Below are the code and all the weights of a small trained network. Each question names an input and a class and asks about switching units off, where a switched-off unit gives its printed mean instead of its output.

import numpy as np


def w(rows, s, z=0):
    codes = np.array(rows[::2]) - 128.0
    scale = np.full(codes.shape[1], s)
    scale[-1] = z or s
    return codes * scale


def f(y):
    return np.maximum(y, 0)


def log_softmax(a):
    a = a - a.max(-1, keepdims=True)
    return a - np.log(np.exp(a).sum(-1, keepdims=True))


def net(x, mask):
    res = np.array(x, float).reshape(1, 7) / 4 @ E
    y = f(res @ A[0][:, :-1].T + A[0][:, -1])
    res = res + np.where(mask, y, B[0][:, -1]) @ B[0][:, :-1]
    return log_softmax(res[-1] @ U[:, :-1].T + U[:, -1])


A, B = {}, {}
E = w([
[118,145,132,80,107,73,170,95,192],'x0',
[142,115,185,91,198,19,174,185,83],'x1',
[182,37,128,151,198,86,104,67,149],'x2',
[87,64,150,104,231,185,239,61,159],'x3',
[45,191,47,223,175,99,182,57,81],'x4',
[200,100,50,193,2,131,127,153,167],'x5',
[67,41,204,154,104,138,93,236,150],'x6',
],0.0089)
A[0] = w([
[140,199,182,74,117,123,118,137,98,254],'n1',
[161,126,116,112,130,234,89,75,154,75],'n2',
[145,127,73,137,124,153,106,129,104,145],'n3',
[123,189,81,162,193,157,125,92,49,199],'n4',
[159,160,111,136,40,147,149,134,85,72],'n5',
[127,109,156,101,121,121,142,170,185,83],'n6',
[192,56,203,124,127,132,54,158,111,136],'n7',
[150,75,155,113,151,150,107,194,119,75],'n8',
[84,87,122,169,82,158,163,144,123,91],'n9',
[229,144,120,103,143,32,143,93,106,95],'n10',
[133,110,142,123,217,160,221,113,133,129],'n11',
[169,133,139,111,147,220,118,76,156,172],'n12',
[156,147,100,137,33,149,106,143,140,167],'n13',
[132,95,136,163,174,152,126,91,140,190],'n14',
[130,144,176,120,147,158,138,190,67,83],'n15',
[106,125,130,129,164,98,167,130,137,85],'n16',
[109,116,152,102,188,101,139,97,154,188],'n17',
[137,163,124,176,158,142,129,103,60,89],'n18',
[98,92,153,135,201,145,248,76,120,115],'n19',
],0.013,0.004)
B[0] = w([
[34,170,132,68,112,32,154,161,94,192],'n1',
[53,93,144,167,120,170,211,54,254,185],'n2',
[133,206,80,146,111,103,149,139,180,165],'n3',
[145,182,131,119,253,43,88,121,118,218],'n4',
[105,141,137,203,78,157,177,144,157,186],'n5',
[126,175,139,158,190,37,48,116,89,174],'n6',
[180,96,32,190,148,142,51,167,153,216],'n7',
[107,46,42,162,172,63,58,173,97,184],'n8',
[124,192,180,89,110,157,217,85,121,170],'n9',
[190,93,96,140,114,225,210,42,241,203],'n10',
[169,39,139,26,32,155,148,136,69,230],'n11',
[81,119,102,104,42,150,155,125,191,190],'n12',
[128,92,122,190,23,194,207,153,171,214],'n13',
[56,101,168,91,128,64,150,121,127,184],'n14',
[72,99,115,104,145,57,46,132,162,174],'n15',
[165,129,93,97,105,150,111,101,156,166],'n16',
[139,97,165,68,119,204,176,75,201,200],'n17',
[120,179,143,151,186,83,126,102,112,174],'n18',
[180,97,153,46,115,156,156,123,16,251],'n19',
],0.0085,0.018)
U = w([
[110,111,189,118,71,199,145,90,121,2],'0',
[125,124,168,9,131,143,165,76,105,154],'1',
[217,138,95,187,138,155,117,108,157,100],'2',
[81,205,149,137,74,131,160,165,99,136],'3',
[55,230,138,147,203,74,94,113,107,136],'4',
[106,121,133,137,61,183,161,110,194,192],'5',
[126,68,103,106,114,120,65,189,101,98],'6',
],0.012,0.004)

Each question gives the input, the list of numbers given to net, and the class t.
The units are the neurons (one row each of A and B). Each row of codes is followed by its name. A weight is (code - 128) times the scale printed after its matrix; where a second scale follows, it is the last column's (A, B and U).
mask holds one flag per neuron, in row order. A switched-off neuron (its flag False) gives its mean, the last column of its row in B, instead of its output. The means were averaged over made-up inputs and are rounded, as every weight is.
A unit's drop is (log p(t) with every unit on - log p(t) with that unit switched off) / (log p(t) with every unit on - log p(t) with every unit switched off).
The circuit of an input: a set's keep is (log p(t) with only the set's units on - log p(t) with every unit switched off) / (log p(t) with every unit on - log p(t) with every unit switched off). Starting from the 12 units with the biggest drops (on a tie, the unit counted first), units are removed one at a time, each time the one whose removal leaves the highest keep (on an exact tie, the one counted first), for as long as the keep stays at least 0.8.
circuit, biggest first: the units of the circuit, biggest drop first
most important unit: the unit with the biggest drop
top k neurons: the k neurons with the biggest drops, biggest first
drop when u is switched off: that unit's drop, to one decimal
input [-5,1,-4,6,-1,0,5], class 6: circuit, biggest first -> (n8 n10)
input [4,-1,7,2,-1,5,5], class 6: circuit, biggest first -> (n10 n2)
input [6,-7,1,-5,-1,-6,-3], class 5: circuit, biggest first -> (n19)
input [-8,-4,-1,0,2,-7,8], class 4: circuit, biggest first -> (n11 n13)
input [4,1,-3,3,1,2,5], class 1: top 2 neurons -> (n13 n7)
input [8,-6,2,-8,-8,3,6], class 2: circuit, biggest first -> (n7 n11)
input [-1,8,2,-3,6,3,-1], class 2: top 2 neurons -> (n10 n1)
input [-8,-4,-7,-4,5,1,4], class 3: top 2 neurons -> (n13 n10)
input [0,-7,-4,-7,7,-3,1], class 4: top 2 neurons -> (n4 n11)
input [-6,-1,-5,-6,5,0,1], class 4: top 2 neurons -> (n4 n11)
input [8,-7,7,4,4,3,-8], class 1: top 3 neurons -> (n19 n13 n4)
input [1,-7,3,6,-2,-3,7], class 1: top 4 neurons -> (n13 n19 n5 n14)
input [4,1,-5,0,-2,0,-7], class 5: top 2 neurons -> (n19 n10)
input [-3,-8,7,-5,7,1,3], class 4: most important unit -> n4
input [-7,-4,-7,7,-6,0,-7], class 5: top 2 neurons -> (n2 n12)
input [2,7,-8,3,-7,3,6], class 6: drop when n9 is switched off -> 0.0
input [-3,-3,-3,0,5,1,-4], class 4: drop when n4 is switched off -> 0.1
input [1,7,7,-6,3,3,-5], class 2: drop when n10 is switched off -> 1.0
